[[130 126 115 126 136 119 130 139 127 110 128 145 112 136]
 [122 130 117 118 118 155 112 139 121 142 123 108 145 132]
 [129 131 147 135 123 140 145 118 126 141 124 146 151 117]]
|
[[129 122 130]
 [131 130 126]
 [147 117 115]
 [135 118 126]
 [123 118 136]
 [140 155 119]
 [145 112 130]
 [118 139 139]
 [126 121 127]
 [141 142 110]
 [124 123 128]
 [146 108 145]
 [151 145 112]
 [117 132 136]]

[[129 132 128 133 135 132 134 136 119 128 128 128]
 [120 129 123 108 139 130 148 117 144 121 139 138]
 [133 127 127 111 143 131 137 102 135 109 126 138]
 [125 122 122 128 125 134 148 134 128 121 120 133]
 [136 125 124 116 141 138 146 121 139 109 122 136]
 [127 127 118 107 146 131 143 114 146 112 132 136]]
|
[[127 136 125 133 120 129]
 [127 125 122 127 129 132]
 [118 124 122 127 123 128]
 [107 116 128 111 108 133]
 [146 141 125 143 139 135]
 [131 138 134 131 130 132]
 [143 146 148 137 148 134]
 [114 121 134 102 117 136]
 [146 139 128 135 144 119]
 [112 109 121 109 121 128]
 [132 122 120 126 139 128]
 [136 136 133 138 138 128]]

[[148 135 121 123 132 126 110 130 119 128 121 149 121 116]
 [122 137 128 136 138 132 140 124 138 118 127 122 119 129]
 [111 124 129 129 140 120 118 133 118 135 127 112 140 139]
 [126 129 129 134 117 137 127 119 140 133 135 125 126 137]
 [134 149 126 129 113 124 144 139 120 105 137 137 128 128]
 [130 132 129 127 114 123 136 128 130 123 142 130 137 134]]
|
[[130 134 126 111 122 148]
 [132 149 129 124 137 135]
 [129 126 129 129 128 121]
 [127 129 134 129 136 123]
 [114 113 117 140 138 132]
 [123 124 137 120 132 126]
 [136 144 127 118 140 110]
 [128 139 119 133 124 130]
 [130 120 140 118 138 119]
 [123 105 133 135 118 128]
 [142 137 135 127 127 121]
 [130 137 125 112 122 149]
 [137 128 126 140 119 121]
 [134 128 137 139 129 116]]

[[120 122 126 118 118 134 122]
 [138 141 125 128 125 109 125]
 [131 140 145 142 116 133 136]
 [141 131 127 128 146 110 142]
 [128 112 118 129 143 143 128]
 [142 137 145 128 123 141 127]
 [138 135 157 109 141 136 149]]
|
[[138 142 128 141 131 138 120]
 [135 137 112 131 140 141 122]
 [157 145 118 127 145 125 126]
 [109 128 129 128 142 128 118]
 [141 123 143 146 116 125 118]
 [136 141 143 110 133 109 134]
 [149 127 128 142 136 125 122]]

[[133 128 128 125]
 [130 129 125 130]
 [114 111 118 128]
 [135 138 134 133]
 [113 106 116 125]
 [126 122 126 124]]
|
[[126 113 135 114 130 133]
 [122 106 138 111 129 128]
 [126 116 134 118 125 128]
 [124 125 133 128 130 125]]

[[125 127 108 142 128 129 124]
 [131 129 105  99 128 127 130]]
|
[[131 125]
 [129 127]
 [105 108]
 [ 99 142]
 [128 128]
 [127 129]
 [130 124]]

[[137 117 136 114 136 134 136]
 [117 138 133 134 125 128 127]
 [133 126 116 126 113 118 125]
 [129 145 135 122 127 130 128]
 [123 123 123 152 129 125 124]]
|
[[123 129 133 117 137]
 [123 145 126 138 117]
 [123 135 116 133 136]
 [152 122 126 134 114]
 [129 127 113 125 136]
 [125 130 118 128 134]
 [124 128 125 127 136]]

[[127 138 137 117 113 128 130 153 123]
 [119 113 132 105 107 139 126 145 128]
 [122 124 135 109 108 134 128 151 125]
 [133 135 126 140 138 123 129 121 128]]
|
[[133 122 119 127]
 [135 124 113 138]
 [126 135 132 137]
 [140 109 105 117]
 [138 108 107 113]
 [123 134 139 128]
 [129 128 126 130]
 [121 151 145 153]
 [128 125 128 123]]
---
[[114 126 129]
 [132 125 138]
 [114 144 107]
 [128 127 128]
 [147 111 133]
 [121 142 100]
 [131 120 129]]
|
[[114 129]
 [132 138]
 [114 107]
 [128 128]
 [147 133]
 [121 100]
 [131 129]]

[[148 135 127 132 124 138 130 128 130 156 144 128 134 127]
 [132 126 127 148 114 121 142 138 131 124 143 132 122 121]
 [118 133 140 132 123 139 135 147 119 115 135 136 123 135]
 [108 132 137 117 131 139 126 135 115 111 118 131 122 137]]
|
[[148 127 124 130 130 144 134]
 [132 127 114 142 131 143 122]
 [118 140 123 135 119 135 123]
 [108 137 131 126 115 118 122]]

[[119 118 131]
 [134 124 137]
 [112 113 120]
 [128 147 105]
 [113 130 110]
 [136 136 131]
 [129 134 118]
 [123 120 123]
 [119 128 125]
 [132 143 119]
 [133 141 122]]
|
[[119 131]
 [134 137]
 [112 120]
 [128 105]
 [113 110]
 [136 131]
 [129 118]
 [123 123]
 [119 125]
 [132 119]
 [133 122]]

[[134 119 148 135 142 141 126 147 108 105]
 [123 132 117 124 116 120 124 114 143 150]
 [128 121 129 151 139 128 116 125 121 141]
 [122 129 117 133 120 119 118 112 141 156]]
|
[[134 148 142 126 108]
 [123 117 116 124 143]
 [128 129 139 116 121]
 [122 117 120 118 141]]

[[129 136 111 132 139 115 130]
 [120 132 144 106 123 124 110]
 [139 125 151 137 108 136 145]
 [133 125 122 117 122 133 112]
 [125 121 148 131 132 152 139]
 [127 128 141 129 130 108 135]
 [125 143 121 110 119 124 113]
 [134 109 116 140 129 136 114]
 [150 129 142 119 136 115 133]
 [151 126 120 124 128 134 128]]
|
[[129 111 139 130]
 [120 144 123 110]
 [139 151 108 145]
 [133 122 122 112]
 [125 148 132 139]
 [127 141 130 135]
 [125 121 119 113]
 [134 116 129 114]
 [150 142 136 133]
 [151 120 128 128]]

[[119 120 128 129 121 125 137 133 116 134 131 121 122 116 123 132]
 [132 141 130 130 134 129 120 133 121 109 115 134 138 141 130 128]
 [136 126 125 130 136 123 149 115 150 132 131 130 142 133 142 127]
 [123 127 129 129 124 129 122 129 133 124 131 123 137 148 131 132]]
|
[[119 128 121 137 116 131 122 123]
 [132 130 134 120 121 115 138 130]
 [136 125 136 149 150 131 142 142]
 [123 129 124 122 133 131 137 131]]

[[131 121 127 152 127 126]
 [115 131 125 152 127 134]
 [128 127 129 148 123 129]
 [128 131 128 138 132 128]]
|
[[131 127 127]
 [115 125 127]
 [128 129 123]
 [128 128 132]]

[[144 121 128 134 123 132 135]
 [122 129 127 140 137 126 115]
 [131 127 126 108 133 133 144]
 [117 119 127 128 102 128 129]
 [120 128 129 122 128 134 145]
 [146 138 129 123 128 126 123]
 [116 128 130 120 120 127 120]
 [118 123 128 133 125 123 137]
 [119 135 127 131 123 133 139]]
|
[[144 128 123 135]
 [122 127 137 115]
 [131 126 133 144]
 [117 127 102 129]
 [120 129 128 145]
 [146 129 128 123]
 [116 130 120 120]
 [118 128 125 137]
 [119 127 123 139]]
